Here is a tiny trained network, its code and every weight. The questions are about switching its units off for an input and a class, where a switched-off unit gives its printed mean instead of its output.

import numpy as np


def w(rows, s, z=0):
    codes = np.array(rows[::2]) - 128.0
    scale = np.full(codes.shape[1], s)
    scale[-1] = z or s
    return codes * scale


def norm(h):
    return h / np.sqrt((h * h).mean(-1, keepdims=True) + 1e-5)


def f(y):
    return y / 2 * (1 + np.tanh(0.7978845608 * (y + 0.044715 * y**3)))


def log_softmax(a):
    a = a - a.max(-1, keepdims=True)
    return a - np.log(np.exp(a).sum(-1, keepdims=True))


def net(x, mask):
    res = np.array(x, float).reshape(1, 4) / 4 @ E
    u = 0
    for l in range(2):
        y = f(norm(res) @ A[l][:, :-1].T + A[l][:, -1])
        res = res + np.where(mask[u : u + 13], y, B[l][:, -1]) @ B[l][:, :-1]
        u += 13
    return log_softmax(norm(res)[-1] @ U[:, :-1].T + U[:, -1])


A, B = {}, {}
E = w([
[122,125,114,117,142,131,147,117,132,129,140],'x0',
[75,162,78,100,90,141,102,214,101,182,209],'x1',
[68,154,213,128,220,223,32,94,66,128,142],'x2',
[166,254,188,146,72,237,161,91,201,144,179],'x3',
],0.0079)
A[0] = w([
[116,130,150,119,162,99,104,106,155,84,69,131],'0.n0',
[61,122,148,129,200,168,71,119,57,109,118,78],'0.n1',
[107,173,181,107,119,222,101,60,138,101,182,2],'0.n2',
[116,150,138,126,168,133,101,104,116,142,97,56],'0.n3',
[127,171,180,126,137,141,105,119,93,142,124,65],'0.n4',
[80,121,181,89,190,117,80,123,93,133,121,51],'0.n5',
[66,124,149,148,154,176,115,185,100,130,167,32],'0.n6',
[188,214,108,125,40,180,156,81,203,147,137,105],'0.n7',
[102,149,87,120,95,154,129,243,150,174,181,102],'0.n8',
[152,83,52,119,112,68,155,142,146,113,114,188],'0.n9',
[103,187,142,127,122,140,96,169,182,64,147,72],'0.n10',
[57,176,88,66,97,106,74,210,115,254,197,208],'0.n11',
[102,137,98,115,144,102,97,161,120,120,132,93],'0.n12',
],0.0092,0.0048)
B[0] = w([
[140,161,69,88,101,114,183,82,168,154,144,163],'0.n0',
[93,97,99,155,48,185,163,103,157,77,119,205],'0.n1',
[168,156,104,167,189,2,62,148,162,240,128,187],'0.n2',
[87,83,154,150,107,76,169,136,139,172,137,139],'0.n3',
[130,109,135,136,144,81,111,136,78,176,134,148],'0.n4',
[106,76,114,104,121,180,170,123,127,92,69,176],'0.n5',
[108,181,117,143,169,171,103,154,124,37,157,161],'0.n6',
[79,84,153,112,115,154,190,156,77,46,120,220],'0.n7',
[134,50,151,31,94,132,109,73,151,205,49,199],'0.n8',
[134,184,128,159,193,97,63,154,103,169,132,215],'0.n9',
[128,100,146,128,117,58,137,173,95,164,102,142],'0.n10',
[108,202,140,83,69,122,82,162,152,85,218,254],'0.n11',
[153,166,137,175,112,130,109,150,170,117,159,147],'0.n12',
],0.008,0.012)
A[1] = w([
[129,157,77,221,181,126,126,114,97,132,89,144],'1.n0',
[73,64,104,77,95,160,116,75,147,106,120,100],'1.n1',
[121,74,188,218,176,80,175,150,64,110,83,182],'1.n2',
[161,209,187,138,161,151,57,96,221,226,181,155],'1.n3',
[68,144,116,147,146,146,108,166,48,121,185,76],'1.n4',
[166,85,156,195,162,156,202,135,123,70,94,86],'1.n5',
[105,108,182,164,100,233,145,116,111,159,126,162],'1.n6',
[188,174,67,98,137,56,57,105,143,144,116,121],'1.n7',
[167,135,141,80,84,92,209,120,113,101,157,127],'1.n8',
[194,157,136,222,246,117,139,115,92,183,78,3],'1.n9',
[135,70,128,108,109,166,117,108,141,118,52,69],'1.n10',
[168,133,145,143,144,159,198,138,109,2,175,103],'1.n11',
[134,156,133,44,1,139,115,138,117,160,209,21],'1.n12',
],0.0087,0.0048)
B[1] = w([
[158,71,200,92,92,165,255,121,184,156,76,189],'1.n0',
[108,131,102,135,83,177,202,103,122,135,149,194],'1.n1',
[144,197,87,165,107,183,145,103,185,90,111,224],'1.n2',
[190,119,67,180,199,42,93,124,95,188,114,233],'1.n3',
[147,153,154,77,95,164,46,174,125,145,164,160],'1.n4',
[97,222,11,200,142,78,84,108,121,64,135,180],'1.n5',
[199,75,94,78,145,30,138,124,181,154,113,164],'1.n6',
[139,164,179,170,175,129,81,91,136,194,174,223],'1.n7',
[135,105,196,104,128,130,135,157,83,90,118,176],'1.n8',
[212,39,247,154,160,168,177,57,195,91,77,206],'1.n9',
[95,135,50,136,155,137,147,79,77,190,140,149],'1.n10',
[171,219,173,129,169,96,14,186,55,133,135,185],'1.n11',
[141,49,132,184,201,129,222,96,84,141,56,254],'1.n12',
],0.0077,0.0083)
U = w([
[198,104,172,200,181,119,158,66,202,149,86,150],'0',
[133,136,131,128,164,66,38,163,88,207,167,205],'1',
[146,211,144,169,117,131,127,143,105,7,103,131],'2',
[108,79,184,61,86,138,220,160,80,119,116,163],'3',
[76,90,46,166,107,194,202,44,146,89,95,57],'4',
[46,118,97,107,73,222,65,148,127,54,180,6],'5',
],0.016,0.0017)

Each question gives the input, the list of numbers given to net, and the class t.
The units are the neurons (one row each of A and B). Each row of codes is followed by its name. A weight is (code - 128) times the scale printed after its matrix; where a second scale follows, it is the last column's (A, B and U).
mask holds one flag per neuron, layer by layer. A switched-off neuron (its flag False) gives its mean, the last column of its row in B, instead of its output. The means were averaged over made-up inputs and are rounded, as every weight is.
A unit's drop is (log p(t) with every unit on - log p(t) with that unit switched off) / (log p(t) with every unit on - log p(t) with every unit switched off).
The circuit of an input: a set's keep is (log p(t) with only the set's units on - log p(t) with every unit switched off) / (log p(t) with every unit on - log p(t) with every unit switched off). Starting from the 12 units with the biggest drops (on a tie, the unit counted first), units are removed one at a time, each time the one whose removal leaves the highest keep (on an exact tie, the one counted first), for as long as the keep stays at least 0.8.
units of the circuit, in order: the units of the circuit, biggest drop first
most important unit: the unit with the biggest drop
k most important neurons: the k neurons with the biggest drops, biggest first
k most important neurons of layer l: the k neurons of layer l with the biggest drops, biggest first
drop of u: that unit's drop, to one decimal
input [-5,-1,5,0], class 4: most important unit -> 0.n1
input [7,-8,0,4], class 2: 3 most important neurons of layer 0 -> (0.n7; 0.n9; 0.n8)
input [-1,3,0,3], class 3: 2 most important neurons -> (0.n7; 0.n9)
input [-2,-2,-4,1], class 2: 2 most important neurons of layer 0 -> (0.n7; 0.n2)
input [-7,4,-6,0], class 1: 3 most important neurons -> (0.n9; 0.n1; 0.n5)
input [8,4,6,0], class 5: 3 most important neurons of layer 0 -> (0.n1; 0.n5; 0.n6)
input [4,-1,-6,7], class 2: units of the circuit, in order -> (0.n7; 1.n11)
input [-1,-1,1,-5], class 4: 2 most important neurons -> (0.n11; 0.n2)
input [3,-4,0,3], class 2: 2 most important neurons -> (0.n7; 0.n9)
input [-4,1,7,-7], class 5: 2 most important neurons -> (0.n8; 1.n12)
input [-2,-6,4,0], class 4: 2 most important neurons of layer 0 -> (0.n9; 0.n1)
input [1,0,-5,1], class 2: 3 most important neurons -> (0.n7; 0.n2; 0.n11)
input [6,8,-3,4], class 3: 2 most important neurons -> (0.n8; 1.n12)
input [-2,-2,2,0], class 4: units of the circuit, in order -> (0.n1)
input [-8,3,0,3], class 3: 2 most important neurons of layer 0 -> (0.n7; 0.n9)
input [3,0,0,4], class 2: 4 most important neurons -> (0.n7; 1.n2; 0.n9; 0.n11)
input [-5,1,3,-1], class 5: 2 most important neurons -> (0.n6; 0.n8)
input [2,7,-1,3], class 3: 2 most important neurons -> (0.n8; 1.n12)
input [2,1,-6,-1], class 1: drop of 0.n9 -> 1.1
input [3,5,4,8], class 1: units of the circuit, in order -> (0.n2)
input [0,8,-1,6], class 3: drop of 0.n7 -> 1.1
input [1,-3,7,-1], class 4: drop of 0.n1 -> 0.3
